Here is a tiny trained network, its code and every weight. The questions are about switching its units off for an input and a class, where a switched-off unit gives its printed mean instead of its output.

import numpy as np


def w(rows, s, z=0):
    codes = np.array(rows[::2]) - 128.0
    scale = np.full(codes.shape[1], s)
    scale[-1] = z or s
    return codes * scale


def norm(h):
    return h / np.sqrt((h * h).mean(-1, keepdims=True) + 1e-5)


def f(y):
    return np.maximum(y, 0)


def log_softmax(a):
    a = a - a.max(-1, keepdims=True)
    return a - np.log(np.exp(a).sum(-1, keepdims=True))


def net(x, mask):
    res = np.array(x, float).reshape(1, 3) / 4 @ E
    u = 0
    for l in range(4):
        y = f(norm(res) @ A[l][:, :-1].T + A[l][:, -1])
        res = res + np.where(mask[u : u + 7], y, B[l][:, -1]) @ B[l][:, :-1]
        u += 7
    return log_softmax(norm(res)[-1] @ U[:, :-1].T + U[:, -1])


A, B = {}, {}
E = w([
[80,164,207,3,85],'x0',
[168,164,37,62,140],'x1',
[3,173,130,202,225],'x2',
],0.0051)
A[0] = w([
[146,78,133,162,80,135],'L0N0',
[133,101,11,106,93,4],'L0N1',
[97,54,84,136,178,171],'L0N2',
[104,121,55,167,181,196],'L0N3',
[127,158,146,165,172,66],'L0N4',
[129,226,138,126,220,56],'L0N5',
[121,135,137,132,56,140],'L0N6',
],0.012,0.0031)
B[0] = w([
[119,116,149,145,92,194],'L0N0',
[208,149,247,135,162,201],'L0N1',
[140,173,108,71,98,204],'L0N2',
[147,172,107,96,58,253],'L0N3',
[131,114,103,106,134,173],'L0N4',
[148,93,122,121,152,196],'L0N5',
[101,101,100,111,161,174],'L0N6',
],0.013,0.0065)
A[1] = w([
[105,139,151,94,71,175],'L1N0',
[83,167,2,208,138,35],'L1N1',
[193,124,57,166,115,1],'L1N2',
[216,183,170,191,153,11],'L1N3',
[134,139,159,132,68,138],'L1N4',
[82,79,205,130,104,89],'L1N5',
[145,36,149,110,34,20],'L1N6',
],0.0078,0.00076)
B[1] = w([
[114,108,105,158,154,241],'L1N0',
[189,182,77,29,97,174],'L1N1',
[64,205,135,141,140,187],'L1N2',
[120,156,251,125,180,223],'L1N3',
[92,85,125,155,141,221],'L1N4',
[174,123,108,104,131,225],'L1N5',
[113,124,118,201,139,252],'L1N6',
],0.011,0.004)
A[2] = w([
[80,105,149,23,181,87],'L2N0',
[107,72,173,163,93,146],'L2N1',
[179,121,179,230,104,26],'L2N2',
[2,146,181,67,183,66],'L2N3',
[65,72,138,119,203,253],'L2N4',
[150,215,186,195,40,137],'L2N5',
[232,160,208,114,136,138],'L2N6',
],0.0076,0.0024)
B[2] = w([
[74,48,26,199,186,224],'L2N0',
[231,176,166,61,92,190],'L2N1',
[87,191,99,2,97,200],'L2N2',
[93,102,31,201,169,205],'L2N3',
[236,72,64,98,140,226],'L2N4',
[46,86,168,69,230,230],'L2N5',
[121,106,177,113,236,254],'L2N6',
],0.0067,0.0051)
A[3] = w([
[145,142,196,159,214,248],'L3N0',
[187,100,135,137,68,114],'L3N1',
[190,107,182,128,155,145],'L3N2',
[140,56,121,150,143,135],'L3N3',
[104,110,92,141,88,73],'L3N4',
[98,116,146,106,251,93],'L3N5',
[45,125,152,165,88,1],'L3N6',
],0.013,0.0023)
B[3] = w([
[129,105,193,39,207,248],'L3N0',
[174,226,146,218,79,175],'L3N1',
[153,166,222,132,73,231],'L3N2',
[117,133,136,224,56,212],'L3N3',
[141,77,220,111,103,167],'L3N4',
[166,93,133,94,188,254],'L3N5',
[1,155,139,187,181,141],'L3N6',
],0.008,0.0072)
U = w([
[191,124,149,219,21,117],'0',
[171,119,214,44,197,255],'1',
[133,4,18,162,177,164],'2',
[130,198,18,29,79,125],'3',
[2,142,137,161,118,14],'4',
],0.018,0.0035)

Each question gives the input, the list of numbers given to net, and the class t.
The units are the neurons (one row each of A and B). Each row of codes is followed by its name. A weight is (code - 128) times the scale printed after its matrix; where a second scale follows, it is the last column's (A, B and U).
mask holds one flag per neuron, layer by layer. A switched-off neuron (its flag False) gives its mean, the last column of its row in B, instead of its output. The means were averaged over made-up inputs and are rounded, as every weight is.
A unit's drop is (log p(t) with every unit on - log p(t) with that unit switched off) / (log p(t) with every unit on - log p(t) with every unit switched off).
The circuit of an input: a set's keep is (log p(t) with only the set's units on - log p(t) with every unit switched off) / (log p(t) with every unit on - log p(t) with every unit switched off). Starting from the 12 units with the biggest drops (on a tie, the unit counted first), units are removed one at a time, each time the one whose removal leaves the highest keep (on an exact tie, the one counted first), for as long as the keep stays at least 0.8.
circuit, biggest first: the units of the circuit, biggest drop first
most important unit: the unit with the biggest drop
top k neurons: the k neurons with the biggest drops, biggest first
top k neurons in layer l: the k neurons of layer l with the biggest drops, biggest first
drop of u: that unit's drop, to one decimal
input [5,7,6], class 2: most important unit : L0N5
input [-7,1,2], class 3: top 2 neurons : L0N3, L0N2
input [-8,-5,-5], class 4: top 2 neurons in layer 1 : L1N6, L1N4
input [-8,-3,-2], class 4: top 3 neurons : L0N1, L0N0, L0N3
input [-5,-2,0], class 3: top 2 neurons : L0N1, L0N2
input [-8,-4,2], class 3: circuit, biggest first : L0N1, L1N1
input [-1,-2,-7], class 0: top 3 neurons in layer 0 : L0N0, L0N6, L0N1
input [2,-3,0], class 0: top 3 neurons : L0N1, L0N2, L1N3
input [-1,-8,5], class 4: top 2 neurons : L0N1, L2N4
input [6,0,-5], class 0: top 4 neurons : L0N1, L0N2, L1N6, L1N3
input [2,-4,3], class 2: top 2 neurons in layer 0 : L0N1, L0N3
input [-8,-8,5], class 3: top 2 neurons : L0N1, L1N1
input [-7,-8,-3], class 4: top 2 neurons : L0N1, L0N0
input [3,5,8], class 3: top 2 neurons : L0N1, L0N3
input [0,7,8], class 3: drop of L2N4 : 0.0
input [3,-7,8], class 2: drop of L0N1 : 0.1
input [-5,-5,0], class 4: drop of L0N1 : 0.8
input [6,3,-6], class 2: top neuron in layer 1 : L1N3
